Here is a tiny trained network, its code and every weight. The questions are about switching its units off for an input and a target symbol, where a switched-off unit gives its printed mean instead of its output.

import numpy as np


def w(rows, s, z=0):
    codes = np.array(rows[::2]) - 128.0
    scale = np.full(codes.shape[1], s)
    scale[-1] = z or s
    return codes * scale


def softmax(a):
    e = np.exp(a - a.max(-1, keepdims=True))
    return e / e.sum(-1, keepdims=True)


def log_softmax(a):
    a = a - a.max(-1, keepdims=True)
    return a - np.log(np.exp(a).sum(-1, keepdims=True))


def net(x, mask):
    ids = ['αβεζηλμσφω'.index(c) for c in x.split()]
    T = len(ids)
    res = E[ids] + P[:T]
    u = 0
    for l in range(3):
        r = res
        for j in range(2):
            rows = slice(2 * j, 2 * j + 2)
            q, k, v = (r @ M[l][rows].T for M in (Q, K, V))
            z = softmax(np.where(np.tri(T) > 0, q @ k.T / 2**0.5, -1e9)) @ v
            o = O[l][rows]
            res = res + np.where(mask[u + j], z, o[:, -1]) @ o[:, :-1]
        u += 2
    return log_softmax(res[-1] @ U[:, :-1].T + U[:, -1])


Q, K, V, O = {}, {}, {}, {}
E = w([
[43,204,112,162,146,185,145,211,49,87,178,122],'α',
[216,90,88,77,65,55,198,119,70,78,183,159],'β',
[231,194,206,198,127,189,177,118,66,194,141,87],'ε',
[94,80,189,152,218,74,60,55,124,37,158,216],'ζ',
[138,165,91,137,175,130,85,89,102,196,245,102],'η',
[98,91,79,110,88,188,57,75,28,146,93,191],'λ',
[65,108,125,115,151,43,185,138,29,176,82,125],'μ',
[90,98,207,83,99,154,98,68,111,127,171,76],'σ',
[101,237,140,85,74,143,138,93,207,199,209,247],'φ',
[86,128,104,180,149,159,237,62,149,123,149,101],'ω',
],0.013)
P = w([
[116,40,109,61,190,143,97,229,232,118,144,116],'0',
[137,197,201,135,107,110,131,39,146,180,108,110],'1',
[139,170,199,154,106,121,111,47,131,170,108,123],'2',
[128,158,185,138,102,132,135,48,109,140,113,131],'3',
[122,160,175,131,134,146,148,67,87,140,136,138],'4',
[110,135,177,130,117,143,137,55,62,129,139,132],'5',
[96,124,177,132,130,153,156,71,46,121,151,136],'6',
[93,112,165,115,131,134,157,69,34,121,154,133],'7',
[124,80,161,139,146,167,174,63,2,140,145,126],'8',
[76,111,180,131,114,118,183,72,16,103,162,121],'9',
[61,96,165,110,113,104,166,69,12,89,177,121],'10',
[78,128,182,114,84,106,159,50,18,92,181,128],'11',
],0.0059)
Q[0] = w([
[123,87,114,143,133,33,96,186,195,157,15,73],'0.h0',
[184,123,79,152,100,132,105,191,254,150,94,165],'0.h0',
[120,96,94,149,110,116,48,196,236,176,54,81],'0.h1',
[253,96,32,103,90,129,118,185,159,47,85,136],'0.h1',
],0.0067)
K[0] = w([
[184,133,176,254,70,173,192,54,144,125,120,137],'0.h0',
[148,137,209,153,120,143,136,24,59,104,84,80],'0.h0',
[195,204,176,196,94,83,133,33,123,156,152,122],'0.h1',
[98,214,199,132,148,168,102,73,160,180,173,91],'0.h1',
],0.0069)
V[0] = w([
[91,172,186,82,169,254,43,49,162,134,229,171],'0.h0',
[235,108,195,101,167,116,179,60,136,173,153,46],'0.h0',
[170,169,111,133,123,100,179,175,167,34,210,111],'0.h1',
[60,183,185,109,219,42,179,99,128,112,42,118],'0.h1',
],0.0059)
O[0] = w([
[117,68,125,209,51,160,119,123,136,125,194,144,255],'0.h0',
[207,123,147,87,172,128,184,2,161,155,230,65,114],'0.h0',
[159,147,150,93,210,173,207,194,107,39,220,176,119],'0.h1',
[19,116,225,166,192,65,159,159,116,214,129,166,140],'0.h1',
],0.0065,0.0082)
Q[1] = w([
[81,98,118,105,53,95,181,6,90,143,222,236],'1.h0',
[124,191,117,104,136,122,119,165,233,151,66,106],'1.h0',
[141,124,60,131,128,122,136,180,79,157,81,79],'1.h1',
[111,22,140,205,131,110,121,95,2,70,186,40],'1.h1',
],0.0067)
K[1] = w([
[154,109,100,120,124,203,191,228,135,132,222,8],'1.h0',
[122,186,160,161,129,82,117,44,36,108,70,133],'1.h0',
[144,160,185,8,128,88,105,41,153,100,111,124],'1.h1',
[173,107,48,2,197,166,107,195,235,163,79,140],'1.h1',
],0.0058)
V[1] = w([
[28,75,64,117,129,94,75,215,133,69,146,107],'1.h0',
[64,76,189,104,72,152,253,122,146,91,98,109],'1.h0',
[92,142,92,98,148,116,190,129,217,156,114,191],'1.h1',
[137,191,190,102,71,125,136,122,127,114,172,148],'1.h1',
],0.0061)
O[1] = w([
[2,187,114,73,175,183,99,140,141,96,184,160,112],'1.h0',
[68,89,136,144,63,166,196,70,128,30,32,129,174],'1.h0',
[90,42,67,119,132,88,198,150,167,155,148,207,179],'1.h1',
[121,115,191,108,40,192,149,198,83,130,178,154,254],'1.h1',
],0.0063,0.0029)
Q[2] = w([
[150,184,134,94,57,163,100,124,59,208,170,150],'2.h0',
[94,117,144,111,81,149,174,141,1,139,166,125],'2.h0',
[98,98,220,129,74,137,168,94,91,105,184,94],'2.h1',
[109,135,254,96,100,148,92,106,147,84,132,76],'2.h1',
],0.0066)
K[2] = w([
[101,40,97,185,170,121,171,131,172,65,156,111],'2.h0',
[84,80,83,57,192,171,126,168,228,95,186,172],'2.h0',
[134,33,178,64,124,169,58,185,126,98,157,68],'2.h1',
[138,1,202,168,76,152,134,105,93,111,134,39],'2.h1',
],0.0067)
V[2] = w([
[160,105,214,39,90,92,43,161,142,124,98,194],'2.h0',
[127,172,89,104,39,156,209,164,135,202,82,116],'2.h0',
[129,156,2,42,138,116,99,129,172,192,109,139],'2.h1',
[191,163,43,187,168,86,162,151,78,115,99,244],'2.h1',
],0.0051)
O[2] = w([
[183,157,94,97,126,108,97,145,116,157,105,244,122],'2.h0',
[98,134,205,81,69,135,122,149,141,139,132,93,42],'2.h0',
[82,139,134,119,93,130,116,73,80,132,154,134,3],'2.h1',
[132,156,173,185,72,85,144,87,101,83,157,128,4],'2.h1',
],0.011,0.0053)
U = w([
[73,211,129,131,159,165,114,201,87,85,135,101,117],'α',
[181,148,118,19,126,127,173,111,81,63,154,127,211],'β',
[189,148,180,182,121,135,113,185,133,157,107,85,138],'ε',
[131,109,123,197,183,120,97,118,166,106,127,182,47],'ζ',
[114,122,125,138,170,119,84,113,101,187,253,81,2],'η',
[111,152,82,134,73,160,44,75,96,115,83,97,173],'λ',
[78,165,158,71,170,57,159,127,76,199,89,116,203],'μ',
[132,98,99,39,170,174,106,172,176,169,98,92,166],'σ',
[104,116,159,128,75,157,131,149,158,181,175,183,102],'φ',
[77,107,140,164,132,155,173,82,175,105,141,90,146],'ω',
],0.0065,0.0021)

Each question gives the input, a string of symbols that net reads in full, and the target symbol t.
The units are the heads (2 rows each of Q, K, V and O). Each row of codes is followed by its name. A weight is (code - 128) times the scale printed after its matrix; where a second scale follows, it is the last column's (O and U).
mask holds one flag per head, layer by layer. A switched-off head (its flag False) gives its mean, the last column of its rows in O, instead of its output. The means were averaged over made-up inputs and are rounded, as every weight is.
A unit's drop is (log p(t) with every unit on - log p(t) with that unit switched off) / (log p(t) with every unit on - log p(t) with every unit switched off).
The circuit of an input: a set's keep is (log p(t) with only the set's units on - log p(t) with every unit switched off) / (log p(t) with every unit on - log p(t) with every unit switched off). Starting from all 6 units, units are removed one at a time, each time the one whose removal leaves the highest keep (on an exact tie, the one counted first), for as long as the keep stays at least 0.8.
units of the circuit, in order: the units of the circuit, biggest drop first
most important unit: the unit with the biggest drop
heads that matter: for each layer, one digit per head in row order, 1 if its drop is at least 0.15 and else 0, layers parted by /
drop of u: that unit's drop, to one decimal
input β ε ω ω σ λ β α ε, target β: most important unit : 0.h1
input β λ β ω λ ω ε μ β φ ω, target β: heads that matter : 11 / 00 / 00
input η ε ζ α μ σ α ζ φ ω, target η: heads that matter : 01 / 10 / 00
input ε β σ α φ η λ, target ε: units of the circuit, in order : 1.h0, 0.h0, 2.h1
input μ φ ω φ η β β η φ σ ζ, target μ: heads that matter : 11 / 00 / 10
input ω β ω ζ ε β α ε σ φ ζ λ, target ω: heads that matter : 00 / 11 / 10
input σ φ φ φ η ε σ α β, target σ: units of the circuit, in order : 2.h1, 1.h1, 0.h0
input φ ω σ ζ σ β λ, target φ: units of the circuit, in order : 1.h1, 2.h0
input ζ φ η φ μ λ ζ φ, target ζ: heads that matter : 00 / 00 / 10
input ω φ ε, target ω: units of the circuit, in order : 2.h0, 1.h1, 1.h0
input α ω α ω μ φ ε β φ ω β, target α: units of the circuit, in order : 1.h0, 0.h0
input α ω η η, target α: heads that matter : 11 / 10 / 00
input σ α η η η λ ε, target σ: units of the circuit, in order : 2.h1, 0.h0
input σ ω ε α φ ω, target σ: units of the circuit, in order : 2.h1, 1.h1
input λ η σ ε σ σ, target λ: units of the circuit, in order : 0.h1
input η ω λ μ β β σ φ ζ, target η: units of the circuit, in order : 1.h0, 0.h0
input φ ζ φ μ η λ σ η σ ω η, target φ: units of the circuit, in order : 1.h1, 2.h0, 0.h0
input β λ λ φ φ μ ω φ ω φ ζ, target β: units of the circuit, in order : 0.h1, 0.h0
input λ σ β φ ε α ω ζ, target λ: units of the circuit, in order : 0.h1, 1.h1
input ζ σ α η ζ φ β σ α σ η ε, target ζ: most important unit : 2.h0
input η λ ω η λ β η σ α, target η: heads that matter : 10 / 10 / 00
input μ η φ μ η μ φ φ φ ε σ ζ, target μ: drop of 0.h1 : 0.4
input σ ζ σ λ ω φ η φ ζ η β ζ, target σ: drop of 0.h0 : 0.1
input φ β λ η ζ σ, target φ: drop of 2.h0 : 0.4
